Here is a tiny trained network, its code and every weight. The questions are about switching its units off for an input and a class, where a switched-off unit gives its printed mean instead of its output.

import numpy as np


def w(rows, s, z=0):
    codes = np.array(rows[::2]) - 128.0
    scale = np.full(codes.shape[1], s)
    scale[-1] = z or s
    return codes * scale


def f(y):
    return np.maximum(y, 0)


def log_softmax(a):
    a = a - a.max(-1, keepdims=True)
    return a - np.log(np.exp(a).sum(-1, keepdims=True))


def net(x, mask):
    res = np.array(x, float).reshape(1, 7) / 4 @ E
    y = f(res @ A[0][:, :-1].T + A[0][:, -1])
    res = res + np.where(mask, y, B[0][:, -1]) @ B[0][:, :-1]
    return log_softmax(res[-1] @ U[:, :-1].T + U[:, -1])


A, B = {}, {}
E = w([
[31,60,42,124,30,164,47,108,187,129,244,43],'x0',
[130,128,124,130,131,124,126,128,126,134,130,128],'x1',
[217,28,120,51,196,39,188,54,221,83,147,64],'x2',
[131,132,133,131,129,123,122,136,128,124,130,125],'x3',
[218,137,31,42,121,244,174,108,70,128,216,168],'x4',
[248,54,247,254,67,239,153,55,56,159,127,19],'x5',
[115,238,137,175,29,59,227,76,114,31,184,86],'x6',
],0.0065)
A[0] = w([
[25,42,42,141,28,171,39,97,203,132,218,27,39],'neuron 0',
[25,99,242,224,136,7,69,146,208,133,42,75,68],'neuron 1',
[218,47,96,75,209,42,175,59,223,55,142,78,14],'neuron 2',
[59,222,105,201,95,193,82,188,49,137,114,189,2],'neuron 3',
[139,3,129,90,218,199,22,182,148,246,75,156,85],'neuron 4',
[110,121,127,117,102,130,103,152,125,138,173,94,251],'neuron 5',
[220,57,221,233,84,215,131,72,72,164,124,37,9],'neuron 6',
],0.0054,0.0062)
B[0] = w([
[207,185,222,138,231,84,202,178,48,153,56,219,252],'neuron 0',
[205,106,31,67,139,253,163,82,57,128,239,188,254],'neuron 1',
[61,66,231,102,45,169,52,173,92,230,125,81,225],'neuron 2',
[91,2,240,53,64,114,91,117,166,216,144,41,194],'neuron 3',
[119,227,152,191,42,51,221,67,130,30,201,51,243],'neuron 4',
[157,111,121,186,140,149,113,82,156,111,32,114,223],'neuron 5',
[11,181,41,13,192,20,61,212,221,108,165,218,243],'neuron 6',
],0.0062,0.0084)
U = w([
[38,149,58,71,166,59,86,177,191,120,140,173,40],'0',
[135,121,120,149,124,145,121,114,137,121,97,117,253],'1',
[100,74,206,107,78,151,103,136,121,200,128,84,75],'2',
[144,126,112,156,132,146,122,118,138,113,93,117,238],'3',
[189,157,198,149,196,106,160,152,81,144,64,171,69],'4',
[118,183,137,177,57,86,170,90,130,42,181,70,77],'5',
[183,103,40,97,135,247,137,104,91,132,197,154,86],'6',
],0.012,0.016)

Each question gives the input, the list of numbers given to net, and the class t.
The units are the neurons (one row each of A and B). Each row of codes is followed by its name. A weight is (code - 128) times the scale printed after its matrix; where a second scale follows, it is the last column's (A, B and U).
mask holds one flag per neuron, in row order. A switched-off neuron (its flag False) gives its mean, the last column of its row in B, instead of its output. The means were averaged over made-up inputs and are rounded, as every weight is.
A unit's drop is (log p(t) with every unit on - log p(t) with that unit switched off) / (log p(t) with every unit on - log p(t) with every unit switched off).
The circuit of an input: a set's keep is (log p(t) with only the set's units on - log p(t) with every unit switched off) / (log p(t) with every unit on - log p(t) with every unit switched off). Starting from all 7 units, units are removed one at a time, each time the one whose removal leaves the highest keep (on an exact tie, the one counted first), for as long as the keep stays at least 0.8.
circuit, biggest first: the units of the circuit, biggest drop first
unit that matters most: the unit with the biggest drop
k most important neurons: the k neurons with the biggest drops, biggest first
drop when u is switched off: that unit's drop, to one decimal
input [0,6,-6,3,-7,-7,-8], class 5: circuit, biggest first => neuron 4; neuron 6
input [-6,-6,6,-3,2,8,5], class 0: unit that matters most => neuron 6
input [2,-5,8,0,8,8,-4], class 0: 2 most important neurons => neuron 6; neuron 1
input [3,8,7,-2,5,5,-6], class 1: 2 most important neurons => neuron 3; neuron 4
input [5,4,-1,-5,-8,-7,-5], class 6: circuit, biggest first => neuron 1; neuron 6
input [8,-8,0,-7,8,-7,8], class 1: 4 most important neurons => neuron 6; neuron 1; neuron 4; neuron 0
input [-4,-8,5,-5,-7,7,7], class 1: 2 most important neurons => neuron 4; neuron 1
input [2,4,-6,-8,-8,4,-8], class 3: circuit, biggest first => neuron 4; neuron 1
input [-7,-3,-8,4,-4,4,-7], class 2: 2 most important neurons => neuron 3; neuron 0
input [-3,3,-8,-1,5,4,-5], class 2: 2 most important neurons => neuron 3; neuron 1
input [-6,-5,-3,-7,7,-6,-5], class 3: circuit, biggest first => neuron 6; neuron 1; neuron 0
input [4,5,0,2,1,4,4], class 1: 3 most important neurons => neuron 4; neuron 1; neuron 5
input [8,-3,-7,2,-6,-3,-3], class 4: 2 most important neurons => neuron 0; neuron 2
input [4,8,-8,3,5,6,-7], class 1: most important neuron => neuron 2
input [0,-8,8,-1,-7,-6,7], class 1: circuit, biggest first => neuron 6; neuron 4
input [-6,3,2,-8,-1,-3,-5], class 3: 2 most important neurons => neuron 0; neuron 6
input [2,-8,-7,1,7,-2,-4], class 1: 4 most important neurons => neuron 1; neuron 2; neuron 4; neuron 5
input [-5,-5,-8,-4,0,-7,2], class 2: 2 most important neurons => neuron 3; neuron 6
input [-1,-3,1,5,5,-3,-5], class 3: circuit, biggest first => neuron 1; neuron 6
input [2,4,-8,7,4,-2,-6], class 2: circuit, biggest first => neuron 3
input [-1,-5,-6,1,5,8,-8], class 0: drop when neuron 6 is switched off => 0.9
input [-2,7,-3,-3,7,1,-6], class 1: drop when neuron 4 is switched off => 0.3
input [8,-7,5,2,1,-4,8], class 4: drop when neuron 0 is switched off => 0.7
